Below are the code and all the weights of a small trained network. Each question names an input and a class and asks about switching units off, where a switched-off unit gives its printed mean instead of its output.

import numpy as np


def w(rows, s, z=0):
    codes = np.array(rows[::2]) - 128.0
    scale = np.full(codes.shape[1], s)
    scale[-1] = z or s
    return codes * scale


def f(y):
    return np.maximum(y, 0)


def log_softmax(a):
    a = a - a.max(-1, keepdims=True)
    return a - np.log(np.exp(a).sum(-1, keepdims=True))


def net(x, mask):
    res = np.array(x, float).reshape(1, 4) / 4 @ E
    y = f(res @ A[0][:, :-1].T + A[0][:, -1])
    res = res + np.where(mask, y, B[0][:, -1]) @ B[0][:, :-1]
    return log_softmax(res[-1] @ U[:, :-1].T + U[:, -1])


A, B = {}, {}
E = w([
[252,66,204],'x0',
[235,233,63],'x1',
[154,37,2],'x2',
[130,128,129],'x3',
],0.0068)
A[0] = w([
[183,77,163,8],'neuron 0',
[209,83,149,45],'neuron 1',
[198,168,90,34],'neuron 2',
[157,76,148,118],'neuron 3',
[238,30,157,59],'neuron 4',
[152,219,120,152],'neuron 5',
[99,47,166,2],'neuron 6',
[143,19,28,40],'neuron 7',
[113,183,226,37],'neuron 8',
[89,11,159,9],'neuron 9',
[104,76,56,85],'neuron 10',
[4,173,46,13],'neuron 11',
[111,87,51,56],'neuron 12',
[192,189,51,47],'neuron 13',
[145,80,104,89],'neuron 14',
[160,76,155,85],'neuron 15',
[79,146,77,49],'neuron 16',
[86,67,150,13],'neuron 17',
[86,144,84,63],'neuron 18',
[94,198,178,24],'neuron 19',
[60,183,203,119],'neuron 20',
[190,126,204,92],'neuron 21',
[126,94,112,108],'neuron 22',
[67,84,132,73],'neuron 23',
[66,94,133,62],'neuron 24',
[171,94,164,36],'neuron 25',
[196,168,115,58],'neuron 26',
[77,87,145,60],'neuron 27',
[116,67,159,58],'neuron 28',
[127,84,71,36],'neuron 29',
[117,166,182,6],'neuron 30',
[112,87,164,76],'neuron 31',
[165,216,36,74],'neuron 32',
[158,67,156,113],'neuron 33',
],0.011,0.0051)
B[0] = w([
[96,196,146,170],'neuron 0',
[64,202,155,194],'neuron 1',
[107,55,254,186],'neuron 2',
[107,169,112,187],'neuron 3',
[49,228,129,254],'neuron 4',
[85,45,183,227],'neuron 5',
[114,100,168,179],'neuron 6',
[254,144,155,231],'neuron 7',
[227,133,155,198],'neuron 8',
[108,90,195,210],'neuron 9',
[188,163,146,191],'neuron 10',
[78,225,160,225],'neuron 11',
[182,160,151,179],'neuron 12',
[99,87,224,213],'neuron 13',
[176,153,124,167],'neuron 14',
[101,171,119,178],'neuron 15',
[84,201,155,165],'neuron 16',
[125,119,202,167],'neuron 17',
[92,220,163,161],'neuron 18',
[219,182,174,175],'neuron 19',
[206,139,119,225],'neuron 20',
[69,187,96,211],'neuron 21',
[176,146,135,155],'neuron 22',
[116,56,215,180],'neuron 23',
[79,84,205,171],'neuron 24',
[120,167,178,162],'neuron 25',
[90,66,243,186],'neuron 26',
[137,107,205,171],'neuron 27',
[96,102,172,171],'neuron 28',
[193,176,201,162],'neuron 29',
[227,143,142,151],'neuron 30',
[147,96,146,166],'neuron 31',
[91,75,221,231],'neuron 32',
[103,168,106,195],'neuron 33',
],0.0071,0.0064)
U = w([
[97,62,178,86],'0',
[81,216,123,80],'1',
[245,148,128,93],'2',
[124,120,119,254],'3',
[114,88,74,207],'4',
[95,75,3,100],'5',
[114,85,54,86],'6',
],0.015,0.017)

Each question gives the input, the list of numbers given to net, and the class t.
The units are the neurons (one row each of A and B). Each row of codes is followed by its name. A weight is (code - 128) times the scale printed after its matrix; where a second scale follows, it is the last column's (A, B and U).
mask holds one flag per neuron, in row order. A switched-off neuron (its flag False) gives its mean, the last column of its row in B, instead of its output. The means were averaged over made-up inputs and are rounded, as every weight is.
A unit's drop is (log p(t) with every unit on - log p(t) with that unit switched off) / (log p(t) with every unit on - log p(t) with every unit switched off).
The circuit of an input: a set's keep is (log p(t) with only the set's units on - log p(t) with every unit switched off) / (log p(t) with every unit on - log p(t) with every unit switched off). Starting from the 12 units with the biggest drops (on a tie, the unit counted first), units are removed one at a time, each time the one whose removal leaves the highest keep (on an exact tie, the one counted first), for as long as the keep stays at least 0.8.
units of the circuit, in order: the units of the circuit, biggest drop first
most important unit: the unit with the biggest drop
k most important neurons: the k neurons with the biggest drops, biggest first
drop of u: that unit's drop, to one decimal
input [-7,-5,3,2], class 1: most important unit : neuron 11
input [-2,-5,-7,6], class 2: units of the circuit, in order : neuron 20; neuron 8; neuron 19
input [7,7,3,1], class 0: units of the circuit, in order : neuron 2; neuron 26
input [5,1,5,-5], class 1: units of the circuit, in order : neuron 4; neuron 1
input [7,5,1,-2], class 1: units of the circuit, in order : neuron 4; neuron 1
input [-8,8,-5,3], class 0: units of the circuit, in order : neuron 5; neuron 32
input [-6,8,6,-5], class 0: units of the circuit, in order : neuron 32; neuron 13
input [-5,-4,8,5], class 2: units of the circuit, in order : neuron 7; neuron 10
input [-5,6,5,5], class 0: 2 most important neurons : neuron 32; neuron 13
input [-4,5,-2,3], class 0: drop of neuron 5 : 0.2
input [-8,-6,2,-7], class 1: drop of neuron 26 : 0.1
input [0,-5,7,2], class 2: drop of neuron 7 : 0.4
